Below are the code and all the weights of a small trained network. Each question names an input and a class and asks about switching units off, where a switched-off unit gives its printed mean instead of its output.

import numpy as np


def w(rows, s, z=0):
    codes = np.array(rows[::2]) - 128.0
    scale = np.full(codes.shape[1], s)
    scale[-1] = z or s
    return codes * scale


def norm(h):
    return h / np.sqrt((h * h).mean(-1, keepdims=True) + 1e-5)


def f(y):
    return np.maximum(y, 0)


def log_softmax(a):
    a = a - a.max(-1, keepdims=True)
    return a - np.log(np.exp(a).sum(-1, keepdims=True))


def net(x, mask):
    res = np.array(x, float).reshape(1, 5) / 4 @ E
    u = 0
    for l in range(2):
        y = f(norm(res) @ A[l][:, :-1].T + A[l][:, -1])
        res = res + np.where(mask[u : u + 6], y, B[l][:, -1]) @ B[l][:, :-1]
        u += 6
    return log_softmax(norm(res)[-1] @ U[:, :-1].T + U[:, -1])


A, B = {}, {}
E = w([
[128,138,132,129,131,129,139,127,130,125],'x0',
[191,196,141,30,79,141,69,59,99,142],'x1',
[13,121,211,62,162,213,127,165,185,246],'x2',
[129,124,136,132,125,128,114,128,132,129],'x3',
[113,197,150,101,157,39,44,242,82,145],'x4',
],0.011)
A[0] = w([
[88,127,159,250,169,90,130,201,119,116,93],'0.n1',
[76,180,131,60,159,72,73,253,112,130,38],'0.n2',
[124,97,56,166,126,81,170,181,124,99,2],'0.n3',
[174,110,90,180,95,95,134,80,124,62,166],'0.n4',
[122,107,150,97,138,183,136,152,152,188,111],'0.n5',
[151,173,138,133,132,1,95,210,48,115,107],'0.n6',
],0.0094,0.0073)
B[0] = w([
[144,83,86,133,236,130,165,135,184,136,219],'0.n1',
[207,83,193,180,97,124,214,97,54,212,231],'0.n2',
[105,99,118,145,215,196,117,126,184,173,164],'0.n3',
[137,122,199,131,149,124,136,190,82,254,255],'0.n4',
[110,127,91,171,109,71,113,68,115,66,200],'0.n5',
[94,178,28,111,147,190,51,140,209,44,254],'0.n6',
],0.0098,0.009)
A[1] = w([
[179,110,199,120,151,96,139,169,84,206,243],'1.n1',
[160,177,199,74,48,129,100,40,73,185,152],'1.n2',
[82,73,161,247,172,126,186,158,148,181,70],'1.n3',
[53,121,103,78,113,136,121,56,200,67,224],'1.n4',
[172,211,128,70,43,161,74,117,73,159,203],'1.n5',
[73,55,165,222,99,93,179,151,94,117,1],'1.n6',
],0.011,0.0028)
B[1] = w([
[130,55,131,134,136,143,197,110,105,177,216],'1.n1',
[139,107,33,116,252,147,135,108,163,139,218],'1.n2',
[125,188,179,131,51,109,114,134,99,109,251],'1.n3',
[118,137,81,174,150,130,54,191,212,55,168],'1.n4',
[113,132,167,68,70,94,130,92,104,91,214],'1.n5',
[123,144,165,154,67,126,86,162,117,112,176],'1.n6',
],0.014,0.016)
U = w([
[135,94,245,209,54,135,207,181,72,216,111],'0',
[132,128,23,141,232,152,90,147,225,99,253],'1',
[181,40,121,26,163,125,208,20,65,208,115],'2',
[155,248,111,18,58,95,48,117,121,41,44],'3',
[63,149,188,180,18,120,64,146,200,20,17],'4',
],0.017,0.0038)

Each question gives the input, the list of numbers given to net, and the class t.
The units are the neurons (one row each of A and B). Each row of codes is followed by its name. A weight is (code - 128) times the scale printed after its matrix; where a second scale follows, it is the last column's (A, B and U).
mask holds one flag per neuron, layer by layer. A switched-off neuron (its flag False) gives its mean, the last column of its row in B, instead of its output. The means were averaged over made-up inputs and are rounded, as every weight is.
A unit's drop is (log p(t) with every unit on - log p(t) with that unit switched off) / (log p(t) with every unit on - log p(t) with every unit switched off).
The circuit of an input: a set's keep is (log p(t) with only the set's units on - log p(t) with every unit switched off) / (log p(t) with every unit on - log p(t) with every unit switched off). Starting from all 12 units, units are removed one at a time, each time the one whose removal leaves the highest keep (on an exact tie, the one counted first), for as long as the keep stays at least 0.8.
circuit, biggest first: the units of the circuit, biggest drop first
most important unit: the unit with the biggest drop
k most important neurons: the k neurons with the biggest drops, biggest first
top k neurons in layer l: the k neurons of layer l with the biggest drops, biggest first
drop when u is switched off: that unit's drop, to one decimal
input [0,8,-1,4,-1], class 2: 2 most important neurons	(0.n6 1.n5)
input [-1,-8,4,7,-2], class 4: most important unit	0.n4
input [-4,0,2,-4,0], class 4: top 3 neurons in layer 0	(0.n5 0.n4 0.n6)
input [4,0,1,-5,8], class 0: 4 most important neurons	(0.n2 1.n2 1.n4 0.n1)
input [7,-5,2,-4,-6], class 4: 2 most important neurons	(0.n2 0.n4)
input [3,-6,-7,8,0], class 0: 3 most important neurons	(0.n4 1.n2 1.n3)
input [0,-7,1,3,0], class 4: top 3 neurons in layer 1	(1.n2 1.n3 1.n1)
input [-2,-5,0,3,-6], class 0: top 2 neurons in layer 0	(0.n6 0.n4)
input [-3,-1,3,-5,-7], class 4: 2 most important neurons	(0.n6 1.n2)
input [5,5,-5,0,0], class 2: 2 most important neurons	(0.n4 1.n3)
input [6,-5,5,-2,-1], class 4: 2 most important neurons	(0.n4 0.n2)
input [-7,8,6,2,-5], class 1: top 2 neurons in layer 1	(1.n2 1.n4)
input [5,-6,5,-5,-2], class 4: 2 most important neurons	(0.n4 0.n2)
input [4,-5,-8,-8,-5], class 0: circuit, biggest first	(0.n4)
input [1,-2,7,-4,-2], class 4: top 2 neurons in layer 0	(0.n6 0.n4)
input [-8,4,3,-4,7], class 2: drop when 0.n2 is switched off	2.7
input [-7,4,5,5,8], class 2: drop when 0.n2 is switched off	2.5
input [-4,3,5,3,5], class 2: drop when 0.n2 is switched off	1.0
